luv: 0.93 6.69 -1.52 -3.93 -5.69 0.33 -3.34 5.52 -2.81 0.87 0.50 3.88
Geg: -3.26 -6.38 0.40 4.88 2.02 3.40 2.08 0.55 -2.37 -4.71 0.10 3.26
gobar: 4.09 3.23 4.28 -2.27 1.85 -3.42 -5.99 -3.72 4.80 3.11 2.20 -1.00
virak: -0.34 1.06 -0.45 -1.26 -6.07 1.50 6.74 6.19 1.48 0.77 -1.10 6.00
tunu: -4.23 -2.75 -4.47 1.32 -2.70 2.92 5.41 4.43 -5.71 -2.84 -2.78 0.46
mesom: 3.46 6.78 0.18 -5.31 -3.11 -3.59 -2.09 0.62 3.02 4.78 -0.12 -1.28
Zolam: -2.83 -8.46 1.43 5.79 3.27 2.73 4.63 -1.01 0.20 -3.94 -0.08 2.05
fiv: -3.24 -3.05 -4.64 0.68 -2.64 1.49 7.75 3.53 -3.23 -0.95 -3.50 -1.84
q: -3.26 -6.38 0.40 4.88 2.02 -> Geg
q: -2.27 1.85 -3.42 -5.99 -3.72 -> gobar
q: -2.75 -4.47 1.32 -2.70 2.92 5.41 4.43 -5.71 -2.84 -2.78 0.46 -> tunu
has: -5.31 -3.11 -3.59 -> yes

tev: 1.99 1.56 2.02 -2.34 1.86
femov: 3.06 -4.53 -0.92 -3.09 -2.25
vogav: -4.61 4.57 0.06 0.31 -9.54
ruzim: -0.59 -5.89 -4.63 -0.83 -3.52
gupom: 4.23 0.27 3.61 -5.03 -1.67
ser: 1.61 -6.11 -2.94 -1.27 -3.34
q: -4.61 4.57 -> vogav
q: -4.61 4.57 0.06 -> vogav
q: 1.99 1.56 -> tev

fuze: 1.26 -0.99 -0.18 -1.80 -4.17 8.14 4.15
letu: -2.83 2.06 1.06 2.09 -5.89 7.04 -1.20
bib: 2.06 1.06 2.09 -5.89 7.04 -1.21 2.31
q: 2.06 1.06 2.09 -5.89 7.04 -1.21 2.31 -> bib
q: 2.06 1.06 2.09 -5.89 7.04 -1.20 -> letu
has: -1.80 -0.18 -0.99 -> no
has: 2.06 1.06 2.08 -> no
has: -1.21 2.31 -> yes

Feb: 3.85 0.73 -5.55 -1.47 1.82 1.20 -3.73
Lis: 0.62 -4.57 -4.46 -2.23 -4.04 2.52 -4.51
Rosof: -3.78 0.12 3.44 3.46 -2.10 2.56 -1.95
penak: -5.88 -1.79 1.11 6.24 1.34 -0.59 2.25
tafa: -1.48 1.82 1.20 -3.73 -5.87 0.90 -1.45
Deko: 0.80 -2.50 -0.17 -4.54 3.89 1.78 0.58
zole: -1.08 4.23 4.70 1.28 -8.28 0.18 -3.83
Ketof: -1.05 -5.69 -4.70 -1.52 -2.88 2.82 -5.07
zon: -1.90 2.17 4.19 2.78 -8.17 1.26 -3.39
Ris: -2.88 2.82 -5.04 1.90 4.09 1.52 -2.13
babiz: -0.49 3.22 4.78 0.97 -7.46 0.63 -3.81
kepev: 2.16 -0.11 -3.17 -0.62 -2.47 2.56 -5.61
has: -4.46 -2.23 -4.04 2.52 -> yes
q: -2.88 2.82 -5.07 -> Ketof
q: -1.47 1.82 1.20 -3.73 -> Feb

Pel: 6.76 -4.66 2.00 -0.59 -1.19 -1.19 3.84 -3.49 -1.67 6.92 -5.05 -1.21 4.06
 -2.67 -1.33 4.68
zotom: -3.49 -0.64 6.92 -5.05 -1.19 4.06 -2.67 -1.67 4.68 -1.19 -2.07 0.60
 -0.53 1.67 -3.03 -0.17
Retif: 6.92 -5.05 -0.59 4.06 -2.67 -1.33 4.68 -1.67 -2.07 0.60 -0.36 1.67 -3.03
 -0.17 4.42 -4.64
Tuni: -1.05 3.84 -3.49 2.00 6.92 -5.05 -1.19 4.06 -2.67 -1.33 4.68 -1.21 -2.07
 0.60 -1.01 1.67
gub: -2.68 -1.33 -5.05 -0.59 4.06 -2.67 -1.33 4.68 -1.67 -2.07 0.60 -1.01
 1.67 -3.03 -1.02 4.42
bitu: 2.00 -0.59 -1.07 -0.59 3.84 -3.49 -1.19 6.92 -5.05 -1.19 4.06 -2.67
 -1.33 4.68 -1.02 -2.07
sok: -0.59 -1.07 -0.59 3.84 -3.49 -1.19 6.92 -5.05 -1.67 4.06 -2.67 -1.33
 4.68 -0.69 -2.07 0.60
tasir: -5.05 -0.59 4.06 -2.67 -1.33 4.68 -1.19 -2.07 0.60 -1.01 1.67 -3.03
 -0.53 4.42 -4.64 1.33
seni: -1.07 -0.59 3.84 -3.49 -1.19 6.92 -5.05 -1.67 4.06 -2.67 -1.33 4.68
 -0.69 -2.07 0.60 -0.17
Gom: -1.05 3.84 -3.49 -0.64 6.92 -5.05 -1.19 4.06 -2.67 -1.33 4.68 -1.21
 -2.07 0.60 -1.01 1.67
ladiv: 3.84 -3.49 -0.64 6.92 -5.05 -1.19 4.06 -2.67 -1.67 4.68 -0.69 -2.07 0.60
 -0.17 1.67 -3.03
bal: -4.66 2.00 -0.59 -1.07 -1.19 3.84 -3.49 -1.67 6.92 -5.05 -0.36 4.06
 -2.67 -1.33 4.68 -0.69
has: 1.67 -3.03 -> yes
q: 6.92 -5.05 -0.59 4.06 -2.67 -1.33 4.68 -1.67 -2.07 0.60 -0.36 1.67 -3.03
 -0.17 4.42 -4.64 -> Retif
q: -0.59 -1.07 -0.59 3.84 -3.49 -1.19 6.92 -5.05 -1.67 4.06 -2.67 -1.33
 4.68 -0.69 -2.07 0.60 -> sok

mevo: 1.46 -7.63 4.97 0.42 1.03 -1.12 -1.78 2.10 3.94 -1.10
sero: 1.46 -7.63 4.97 0.42 1.03 -1.12 -1.78 2.10 3.94 -1.11
nabi: 3.01 4.60 0.89 -2.23 0.76 -3.00 -0.45 1.49 -0.92 -0.84
q: 3.94 -1.11 -> sero
has: 2.10 3.93 -1.10 -> no
q: 1.46 -7.63 4.97 0.42 1.03 -1.12 -1.78 2.10 3.94 -1.11 -> sero
has: -7.62 4.97 0.42 -> no
q: -0.45 1.49 -0.92 -0.84 -> nabi

Geked: 7.46 0.15 2.29 2.73 2.14 -6.42
kigif: -2.40 1.66 0.06 -0.19 0.32 6.53
rivi: -5.47 -3.79 0.92 5.36 2.19 -3.33
vodu: 3.68 -0.45 -2.43 -6.49 3.21 -1.48
has: 1.66 0.06 -0.19 0.32 6.53 -> yes
q: 2.29 2.73 -> Geked
has: 3.68 -0.45 -2.43 -6.49 -> yes
q: -6.49 3.21 -1.48 -> vodu

meze: -5.81 -1.23 -2.58 -3.15 0.23 0.06 1.98 -1.20 0.72 -2.56 1.68 -4.69 1.23
 -1.08 2.81 0.96 3.58 -4.75 2.84 4.59 1.97 2.54 -6.29 0.38 0.86 -4.42
 -0.86 0.73 2.23 4.04 -5.73 -0.97 -2.15 0.55 1.76 -0.44 0.60 -1.32 0.57
 2.36 0.56 2.21 -1.78 -1.65 0.45 2.73 1.22 2.10 0.65 2.01
zib: -3.06 0.74 -0.83 -2.01 0.70 0.85 -2.77 -4.72 -0.51 -0.80 4.55 -2.17
 -4.66 -4.85 5.97 2.01 -1.25 3.29 -2.54 6.23 1.70 3.66 -1.86 2.93 -1.45
 -3.44 0.72 -5.68 2.95 4.35 -2.08 2.48 -2.90 4.91 -3.19 -3.57 -3.30
 -4.80 2.26 3.48 1.05 1.53 -0.06 -1.77 -2.01 -1.16 1.80 -2.08 2.59 -0.55
Sen: 1.75 -0.44 0.60 -2.01 0.70 0.85 -2.77 -4.72 -0.51 -0.80 4.55 -2.17 -4.66
 -4.85 5.97 2.01 -1.25 3.29 -0.85 6.23 1.70 3.66 -1.86 2.93 -1.45 -3.44
 0.72 -5.68 -1.51 4.35 -2.08 2.48 -2.90 4.91 -3.19 -3.57 -3.30 -4.80
 2.26 3.48 1.05 1.53 -0.06 -1.77 -2.01 -1.16 1.80 -2.08 2.59 -0.55
q: 1.76 -0.44 0.60 -> meze
has: -3.57 -3.30 -> yes

tabap: 2.60 5.34 -4.24 4.49 4.77 0.25 -3.03 8.28 -0.38 3.86 -2.64 -2.78
Rolav: -0.54 -5.22 1.04 -2.50 -1.56 0.60 -0.81 -3.62 -3.22 -3.99 1.32 -0.02
pak: -1.70 -8.44 3.43 -6.33 -6.04 1.22 -1.81 -9.42 -2.74 -5.14 3.87 -0.77
zar: 0.05 4.68 7.30 3.04 3.20 -0.22 -1.62 5.88 -0.12 2.23 -2.45 -2.14
Tuda: 7.40 -4.93 7.62 6.33 -0.59 -3.08 9.52 -0.34 4.48 4.69 7.30 -3.69
nusup: 3.45 7.40 -4.93 7.62 6.33 -0.58 -3.08 9.52 -0.34 4.48 -3.65 -3.53
gabo: 0.43 -0.76 -0.24 -0.86 -1.37 0.42 -0.11 -1.86 -0.61 0.53 1.22 0.29
Rapak: 4.44 -1.24 -0.98 -1.54 -2.64 1.05 1.04 -3.08 -0.54 5.99 6.53 0.25
has: -5.23 1.04 -> no
q: 4.48 4.69 7.30 -> Tuda
q: -1.24 -0.98 -> Rapak
q: -8.44 3.43 -6.33 -6.04 1.22 -1.81 -9.42 -> pak
q: 7.40 -4.93 7.62 6.33 -0.58 -3.08 9.52 -0.34 4.48 -> nusup
q: 6.33 -0.58 -3.08 9.52 -> nusup
q: 1.04 -2.50 -1.56 0.60 -0.81 -3.62 -3.22 -> Rolav

zubit: -0.98 0.77 1.21 -0.21 1.85
roga: -3.23 2.22 2.55 -3.35 -3.52
ladiz: 1.28 2.89 7.39 1.13 5.35
nobe: 1.28 0.77 1.21 1.13 5.35
rin: 4.98 1.13 7.39 5.35 4.04
q: 0.77 1.21 1.13 5.35 -> nobe
q: -0.98 0.77 1.21 -0.21 1.85 -> zubit
q: 1.28 0.77 1.21 1.13 -> nobe
has: 2.55 -3.35 -3.52 -> yes

Gil: -5.49 -5.46 -3.25 1.30 1.77
Zifut: -3.54 -5.46 6.59 -0.30 1.43
lepot: -4.87 -5.46 -3.25 1.30 1.43
vavav: 1.49 4.79 -4.22 1.30 1.43
kadi: -3.54 -5.46 7.81 -1.05 1.12
Bube: -3.54 0.85 -7.67 1.30 1.43
nevab: -4.87 -5.46 -3.25 1.30 2.47
Pon: -3.54 -4.83 -6.47 1.30 1.80
has: -3.25 -5.46 -> no
has: 1.30 -6.47 -> no
has: -7.67 1.30 -> yes
has: -4.22 1.30 1.43 -> yes
q: -7.67 1.30 -> Bube

